-28	-33	17	-19	40
10	53	35	12	19
yields 40

47	56	-38	51
15	30	11	-29
11	30	57	-26
yields -29

58	-2	43	29	33
27	31	15	0	-19
yields 33

61	32	0	-7
61	31	0	-7
yields -7

8	18	39	3	-21	59
-23	8	27	-9	-20	40
yields 59

5	15	15	-21	63	10	14
29	25	25	-34	-40	-18	15
yields 14

-21	13	3	10	14
12	26	-5	23	-63
yields 14
---
  8   34   18  -24  -24
-18  -33   12   72   11
 14   41   19  -34  -26
-> -34

-52  -12    2  -33   10  -17  -24 -> -17

  8  -54   22   12    6   -8    6
 -8    2  -23    7  -12  -16    0
  5   49   -8  -36    7   32    3
-> 32

 55   30   45   12
  3   45  -25  -10
 51   23   55   32
-> 55

-14    4   17    1  -63    0  -53
  6  -15    4   -3  -31   -9  -23
-> -9

 53   17  -46  -12   37   44  -17
 -5   -8   40   15   40   37  -11
-> 37

31  12  53  43  40  58 -> 40
---
[[-1.830 -1.612 -0.912 -1.777]
 [-0.115 -1.623 -1.385 -1.090]
 [-0.602  1.311 -1.515  0.544]] => -1.090

[[ 0.08  0.11 -1.54 -1.67 -1.43 -2.26  0.29]
 [ 0.26 -1.25 -0.52 -0.90  2.30  0.80 -2.33]] => 0.29

[[-1.03  1.27  0.91 -1.42 -1.14  1.19 -1.25]
 [-0.31 -0.46 -0.14 -0.18 -0.42 -0.48 -0.60]] => -1.25

[[ 0.90 -0.56 -1.46  0.62]
 [ 1.48 -1.95 -1.74 -0.83]
 [ 0.53  1.15 -0.41 -1.56]] => -0.83

[[  2.90  13.07  12.90  17.14]
 [-10.77  -6.40   9.03  -5.92]] => 17.14

[[ -0.18  12.57  -1.77 -12.62 -15.66]
 [  5.78   5.03 -12.12 -13.59  -6.23]] => -15.66
---
array([[ -9,  41,  30,  12,  26,  28,   1,  28,   9, -15, -20],
       [-49,   8,  22, -26,   5, -25, -24, -26, -14,  15, -31],
       [ 35, -35, -29,   2,  -4,  11,   0,  37,   4,   1,  28],
       [-46,  15,  27, -17,   4, -25, -20, -22,  -8,   9, -36],
       [ 22, -22, -43,  -5, -28,  -2,  -6,  13,   4,  12,  39],
       [-18,  21,  54, -31,  31,  -1, -10, -22,   7, -11, -33],
       [-25,  18,  26,  36,  17,   0,  14,  -2, -13,  -8, -40],
       [-17,  43,  25,   4,  23,  13,   3,  18,   6, -38, -27],
       [-24,  -6,  31, -49,   2,   2, -37,  20,   7,   3,   8],
       [ -4, -22, -10, -28,  -6, -47,  -7, -49,  -8,   8, -23],
       [ 24, -42, -32,   7,  35,  -7,  11,  20,   1,  -2,   6]]) 30

array([[-23,  40,  40,  24,   2, -15,  22,  -2,  19,  -4],
       [  9, -19,   5, -32, -16,  18, -54,   7,   1,  12],
       [ 11,  -6,  17, -10,  -8,  47,  37,  34,  -1,  -4],
       [  1,   0, -23, -28,   3,   6, -61,   3,   6,  24],
       [  2,  15, -19,  14,   8, -45, -47,   2, -20,  -2],
       [ 23, -34, -35,  12,  -4,  33, -21, -29,  -8,   9]]) 40

array([[  4,   0,   0,   2,  -8,   5,   5,  11,  19],
       [ -3, -17,  -7, -18, -20,   3,  10,  -2, -15],
       [  7, -16,   6, -38,  20,   5, -22,  -1,   7],
       [  2,   0,   2,   7,  26,   7,  19,  -6, -13],
       [ 13,  -6,  -2,  -2,  53,  13,  12,   3,  -4]]) 0

array([[ 26,  34,  14,  72, -32, -38,  -3],
       [-41,  25,   1,  42, -48,  33, -45],
       [-54, -53, -15,  -1,   0,  51, -30],
       [ -2,  25,  -2,  73, -32, -25, -19],
       [-51,   4, -15,  17, -32,  42, -50],
       [-31, -52, -23, -33,  27,  39, -16],
       [ 58,  12,  36,  15,  14, -34,  61],
       [ 16, -19, -10, -61,  42, -13,   7],
       [ 56,  23,  37,  39,  -1, -28,  53],
       [ 35,  14,  17, -54,  34, -26,  36],
       [ -7, -48, -34, -55,  39,  -2, -10]]) 14

array([[  6,  29,   5,  35,  17,  -3,  15,  16],
       [-13,  -6,  15,  18,  25,  -1,  30,  14],
       [  5, -19,   1,  -1,   5,  -7,  13,  11],
       [  0,  18,   5,  35,  11,  -2,   9,  15],
       [ -8,  -3,  20,   5,  33,   1,  23,  11],
       [-16,   4,  66,  36,  29,  26,  -3,  25]]) 5
---
[[1 8 0 3 5]
 [4 0 1 2 7]
 [2 1 1 3 7]] | 7

[[195  16  37  11]
 [101 191 176 227]
 [ 31 123 117 121]] | 121

[[-36 -22  -8  -3  28 -26 -10]
 [-35  -4 -11   2  21 -37 -16]
 [-16 -31 -28 -12  15  14 -21]] | -21

[[ 2 70 49 33  8 33]
 [26 40 53 24 24 24]
 [76 39 39 46 75 46]] | 46

[[  3  33 -17  15  34  19  13]
 [  7 -24 -16 -17 -38  45  15]
 [ 21  47  37  14  25 -12  15]] | 15

[[ 57 524 315 566 545]
 [544  94 336  79 101]
 [375 612 857 633 333]] | 333

[[136 851  27 189 337]
 [322 489 413 503 278]
 [258 598 122 360 353]] | 353
